Here is a tiny trained network, its code and every weight. The questions are about switching its units off for an input and a class, where a switched-off unit gives its printed mean instead of its output.

import numpy as np


def w(rows, s, z=0):
    codes = np.array(rows[::2]) - 128.0
    scale = np.full(codes.shape[1], s)
    scale[-1] = z or s
    return codes * scale


def f(y):
    return np.maximum(y, 0)


def log_softmax(a):
    a = a - a.max(-1, keepdims=True)
    return a - np.log(np.exp(a).sum(-1, keepdims=True))


def net(x, mask):
    res = np.array(x, float).reshape(1, 8) / 4 @ E
    y = f(res @ A[0][:, :-1].T + A[0][:, -1])
    res = res + np.where(mask, y, B[0][:, -1]) @ B[0][:, :-1]
    return log_softmax(res[-1] @ U[:, :-1].T + U[:, -1])


A, B = {}, {}
E = w([
[124,3,151,127,83,93],'x0',
[181,144,219,110,56,61],'x1',
[187,175,52,108,127,66],'x2',
[197,122,171,49,99,194],'x3',
[194,106,122,241,117,158],'x4',
[94,98,138,119,70,173],'x5',
[75,151,131,113,170,191],'x6',
[181,131,152,95,218,103],'x7',
],0.011)
A[0] = w([
[127,131,125,136,122,135,26],'neuron 1',
[117,122,106,170,151,168,13],'neuron 2',
[44,120,86,77,101,152,137],'neuron 3',
[145,113,154,78,226,115,83],'neuron 4',
[142,89,145,183,63,32,45],'neuron 5',
[93,112,120,192,134,193,95],'neuron 6',
[112,124,120,81,111,146,40],'neuron 7',
[123,113,175,150,71,98,160],'neuron 8',
[83,216,92,151,202,78,44],'neuron 9',
[127,178,69,118,147,114,47],'neuron 10',
[78,99,109,220,148,183,31],'neuron 11',
[120,144,168,147,131,159,87],'neuron 12',
[106,104,104,205,147,168,31],'neuron 13',
[104,127,107,84,114,143,26],'neuron 14',
[182,111,114,143,81,65,116],'neuron 15',
[121,176,224,115,82,214,39],'neuron 16',
[46,105,100,206,155,167,152],'neuron 17',
[134,200,82,141,172,89,51],'neuron 18',
[133,170,199,171,114,185,81],'neuron 19',
[145,94,83,111,148,136,2],'neuron 20',
[126,135,131,130,128,130,66],'neuron 21',
[221,150,9,160,162,118,64],'neuron 22',
[136,118,110,132,122,132,106],'neuron 23',
[108,129,133,127,98,70,93],'neuron 24',
[170,113,187,128,157,138,89],'neuron 25',
[83,142,148,149,130,88,39],'neuron 26',
[161,162,191,145,100,168,51],'neuron 27',
[156,167,109,123,181,78,93],'neuron 28',
[141,109,152,57,167,137,87],'neuron 29',
[84,110,112,44,99,172,40],'neuron 30',
[181,138,96,142,116,123,7],'neuron 31',
[183,79,157,69,199,72,15],'neuron 32',
[126,129,92,80,123,160,8],'neuron 33',
[117,107,101,194,149,173,23],'neuron 34',
[143,157,150,127,110,143,29],'neuron 35',
[98,203,121,136,181,99,54],'neuron 36',
[106,122,119,109,118,129,103],'neuron 37',
],0.012,0.0069)
B[0] = w([
[154,117,112,149,114,130,128],'neuron 1',
[111,105,87,144,139,143,159],'neuron 2',
[28,166,152,81,100,143,210],'neuron 3',
[136,121,185,154,248,183,200],'neuron 4',
[54,58,153,147,33,19,214],'neuron 5',
[111,60,57,139,154,164,201],'neuron 6',
[94,158,144,117,100,134,147],'neuron 7',
[133,90,107,69,106,48,199],'neuron 8',
[108,181,76,116,236,30,233],'neuron 9',
[128,201,124,155,173,109,177],'neuron 10',
[91,66,81,179,138,193,211],'neuron 11',
[140,130,85,107,114,127,153],'neuron 12',
[87,95,87,197,112,150,185],'neuron 13',
[93,171,140,134,117,152,145],'neuron 14',
[132,90,189,189,59,91,207],'neuron 15',
[207,132,54,9,98,148,202],'neuron 16',
[39,78,46,171,177,180,248],'neuron 17',
[144,194,110,156,165,62,203],'neuron 18',
[203,100,10,75,122,116,179],'neuron 19',
[118,148,146,163,133,177,137],'neuron 20',
[132,134,117,115,128,119,128],'neuron 21',
[151,248,139,254,54,178,227],'neuron 22',
[110,130,123,145,113,131,135],'neuron 23',
[94,93,158,81,153,103,167],'neuron 24',
[193,89,121,146,144,143,174],'neuron 25',
[70,93,102,72,161,123,150],'neuron 26',
[224,89,50,100,117,130,169],'neuron 27',
[167,165,172,160,154,97,204],'neuron 28',
[128,127,215,81,168,191,182],'neuron 29',
[52,222,172,73,78,179,182],'neuron 30',
[155,140,139,145,66,147,150],'neuron 31',
[151,47,235,196,184,160,200],'neuron 32',
[75,160,138,114,139,160,146],'neuron 33',
[105,99,79,171,113,146,175],'neuron 34',
[161,116,107,119,117,119,138],'neuron 35',
[127,151,81,102,182,77,199],'neuron 36',
[98,143,134,115,137,126,143],'neuron 37',
],0.0076,0.013)
U = w([
[126,36,169,151,46,22,114],'0',
[139,225,99,166,238,50,133],'1',
[185,70,233,129,231,184,123],'2',
[208,217,139,254,73,146,76],'3',
[60,193,152,47,128,206,107],'4',
[68,78,38,194,168,210,104],'5',
[248,111,79,50,112,181,113],'6',
[45,99,83,118,133,126,254],'7',
],0.008)

Each question gives the input, the list of numbers given to net, and the class t.
The units are the neurons (one row each of A and B). Each row of codes is followed by its name. A weight is (code - 128) times the scale printed after its matrix; where a second scale follows, it is the last column's (A, B and U).
mask holds one flag per neuron, in row order. A switched-off neuron (its flag False) gives its mean, the last column of its row in B, instead of its output. The means were averaged over made-up inputs and are rounded, as every weight is.
A unit's drop is (log p(t) with every unit on - log p(t) with that unit switched off) / (log p(t) with every unit on - log p(t) with every unit switched off).
The circuit of an input: a set's keep is (log p(t) with only the set's units on - log p(t) with every unit switched off) / (log p(t) with every unit on - log p(t) with every unit switched off). Starting from the 12 units with the biggest drops (on a tie, the unit counted first), units are removed one at a time, each time the one whose removal leaves the highest keep (on an exact tie, the one counted first), for as long as the keep stays at least 0.8.
units of the circuit, in order: the units of the circuit, biggest drop first
top k neurons: the k neurons with the biggest drops, biggest first
drop when u is switched off: that unit's drop, to one decimal
input [0,3,-8,5,1,0,2,5], class 6: units of the circuit, in order => [neuron 16]
input [3,-2,8,8,-5,3,7,8], class 2: top 2 neurons => [neuron 32; neuron 4]
input [3,-1,-8,5,-4,2,-5,2], class 4: units of the circuit, in order => [neuron 30; neuron 29]
input [-2,6,-3,5,2,3,-5,-4], class 6: top 2 neurons => [neuron 16; neuron 27]
input [7,4,8,-2,1,-7,3,4], class 0: top 2 neurons => [neuron 5; neuron 15]
input [8,2,2,8,-7,-1,-5,3], class 2: top 2 neurons => [neuron 32; neuron 29]
input [4,-6,7,1,4,6,-6,-6], class 0: top 2 neurons => [neuron 5; neuron 15]
input [7,6,7,8,-2,5,8,1], class 4: top 4 neurons => [neuron 30; neuron 29; neuron 19; neuron 7]
input [-2,-5,-6,1,-7,-5,6,-6], class 4: top 2 neurons => [neuron 30; neuron 3]
input [7,1,0,2,-4,6,0,-1], class 4: top 2 neurons => [neuron 30; neuron 3]
input [-1,4,-6,8,-5,0,3,1], class 6: drop when neuron 16 is switched off => 0.5
input [2,6,6,1,2,0,-4,5], class 0: drop when neuron 2 is switched off => 0.0
input [-4,-4,4,7,-3,3,-8,3], class 3: drop when neuron 22 is switched off => 0.3
input [-3,4,-4,1,6,3,-5,-6], class 0: units of the circuit, in order => [neuron 5]
input [1,-6,-3,2,-7,-5,5,3], class 4: drop when neuron 30 is switched off => 0.1
